Here is a tiny trained network, its code and every weight. The questions are about switching its units off for an input and a class, where a switched-off unit gives its printed mean instead of its output.

import numpy as np


def w(rows, s, z=0):
    codes = np.array(rows[::2]) - 128.0
    scale = np.full(codes.shape[1], s)
    scale[-1] = z or s
    return codes * scale


def f(y):
    return y / 2 * (1 + np.tanh(0.7978845608 * (y + 0.044715 * y**3)))


def log_softmax(a):
    a = a - a.max(-1, keepdims=True)
    return a - np.log(np.exp(a).sum(-1, keepdims=True))


def net(x, mask):
    res = np.array(x, float).reshape(1, 5) / 4 @ E
    y = f(res @ A[0][:, :-1].T + A[0][:, -1])
    res = res + np.where(mask, y, B[0][:, -1]) @ B[0][:, :-1]
    return log_softmax(res[-1] @ U[:, :-1].T + U[:, -1])


A, B = {}, {}
E = w([
[162,48,24,62],'x0',
[78,190,45,107],'x1',
[215,107,211,41],'x2',
[17,75,219,25],'x3',
[2,4,208,114],'x4',
],0.0059)
A[0] = w([
[173,111,92,93,252],'neuron 1',
[83,74,109,129,204],'neuron 2',
[103,192,136,127,171],'neuron 3',
[186,109,141,134,69],'neuron 4',
[253,143,180,135,174],'neuron 5',
[130,196,134,142,136],'neuron 6',
[159,124,170,122,100],'neuron 7',
[178,190,165,121,207],'neuron 8',
[69,114,108,96,247],'neuron 9',
[131,63,78,147,132],'neuron 10',
[61,122,172,153,158],'neuron 11',
[67,155,101,40,197],'neuron 12',
[96,49,70,157,187],'neuron 13',
[156,209,135,225,232],'neuron 14',
[162,120,157,103,122],'neuron 15',
[43,113,160,145,116],'neuron 16',
],0.014,0.0029)
B[0] = w([
[124,98,96,67,191],'neuron 1',
[117,107,142,200,203],'neuron 2',
[157,166,160,165,169],'neuron 3',
[120,89,149,76,151],'neuron 4',
[190,55,179,31,239],'neuron 5',
[175,184,127,153,176],'neuron 6',
[135,97,170,108,153],'neuron 7',
[201,151,172,93,204],'neuron 8',
[52,130,112,156,214],'neuron 9',
[166,83,84,168,158],'neuron 10',
[46,161,184,136,222],'neuron 11',
[43,153,68,82,219],'neuron 12',
[169,73,90,218,190],'neuron 13',
[186,252,27,127,254],'neuron 14',
[136,80,147,117,158],'neuron 15',
[46,140,198,152,230],'neuron 16',
],0.024,0.0085)
U = w([
[156,74,169,7,252],'0',
[115,37,88,255,51],'1',
[31,114,58,63,20],'2',
[5,154,214,218,77],'3',
[167,247,149,120,124],'4',
[133,206,52,125,120],'5',
],0.0069,0.0012)

Each question gives the input, the list of numbers given to net, and the class t.
The units are the neurons (one row each of A and B). Each row of codes is followed by its name. A weight is (code - 128) times the scale printed after its matrix; where a second scale follows, it is the last column's (A, B and U).
mask holds one flag per neuron, in row order. A switched-off neuron (its flag False) gives its mean, the last column of its row in B, instead of its output. The means were averaged over made-up inputs and are rounded, as every weight is.
A unit's drop is (log p(t) with every unit on - log p(t) with that unit switched off) / (log p(t) with every unit on - log p(t) with every unit switched off).
The circuit of an input: a set's keep is (log p(t) with only the set's units on - log p(t) with every unit switched off) / (log p(t) with every unit on - log p(t) with every unit switched off). Starting from the 12 units with the biggest drops (on a tie, the unit counted first), units are removed one at a time, each time the one whose removal leaves the highest keep (on an exact tie, the one counted first), for as long as the keep stays at least 0.8.
units of the circuit, in order: the units of the circuit, biggest drop first
unit that matters most: the unit with the biggest drop
top k neurons: the k neurons with the biggest drops, biggest first
drop of u: that unit's drop, to one decimal
input [-7,1,8,-8,3], class 0: unit that matters most	neuron 5
input [1,4,6,8,-3], class 2: top 2 neurons	neuron 12; neuron 5
input [-4,-4,0,-4,3], class 4: units of the circuit, in order	neuron 14; neuron 12
input [3,-1,8,7,3], class 3: top 3 neurons	neuron 14; neuron 5; neuron 2
input [5,-7,-2,4,6], class 3: top 2 neurons	neuron 16; neuron 11
input [1,6,3,8,-5], class 2: top 2 neurons	neuron 12; neuron 14
input [2,4,4,-8,-7], class 0: top 3 neurons	neuron 5; neuron 1; neuron 4
input [1,6,0,8,-2], class 3: top 2 neurons	neuron 14; neuron 5
input [5,1,-8,1,7], class 1: top 2 neurons	neuron 13; neuron 10
input [-6,0,-4,-3,2], class 4: units of the circuit, in order	neuron 14; neuron 12
input [1,7,-8,-3,1], class 1: top 2 neurons	neuron 13; neuron 10
input [3,2,-1,6,-6], class 2: top 3 neurons	neuron 14; neuron 12; neuron 5
input [0,7,-2,0,2], class 3: top 3 neurons	neuron 14; neuron 5; neuron 1
input [-1,-3,6,-7,-3], class 0: units of the circuit, in order	neuron 5
input [-8,-3,-5,5,-3], class 4: top 2 neurons	neuron 14; neuron 2
input [7,1,4,2,1], class 2: top 2 neurons	neuron 12; neuron 1
input [-2,-4,-6,-8,8], class 1: drop of neuron 13	0.9
input [8,7,7,-4,0], class 0: drop of neuron 14	0.2
input [5,-3,-7,8,4], class 3: drop of neuron 14	0.0
input [3,2,1,7,-6], class 2: units of the circuit, in order	neuron 12
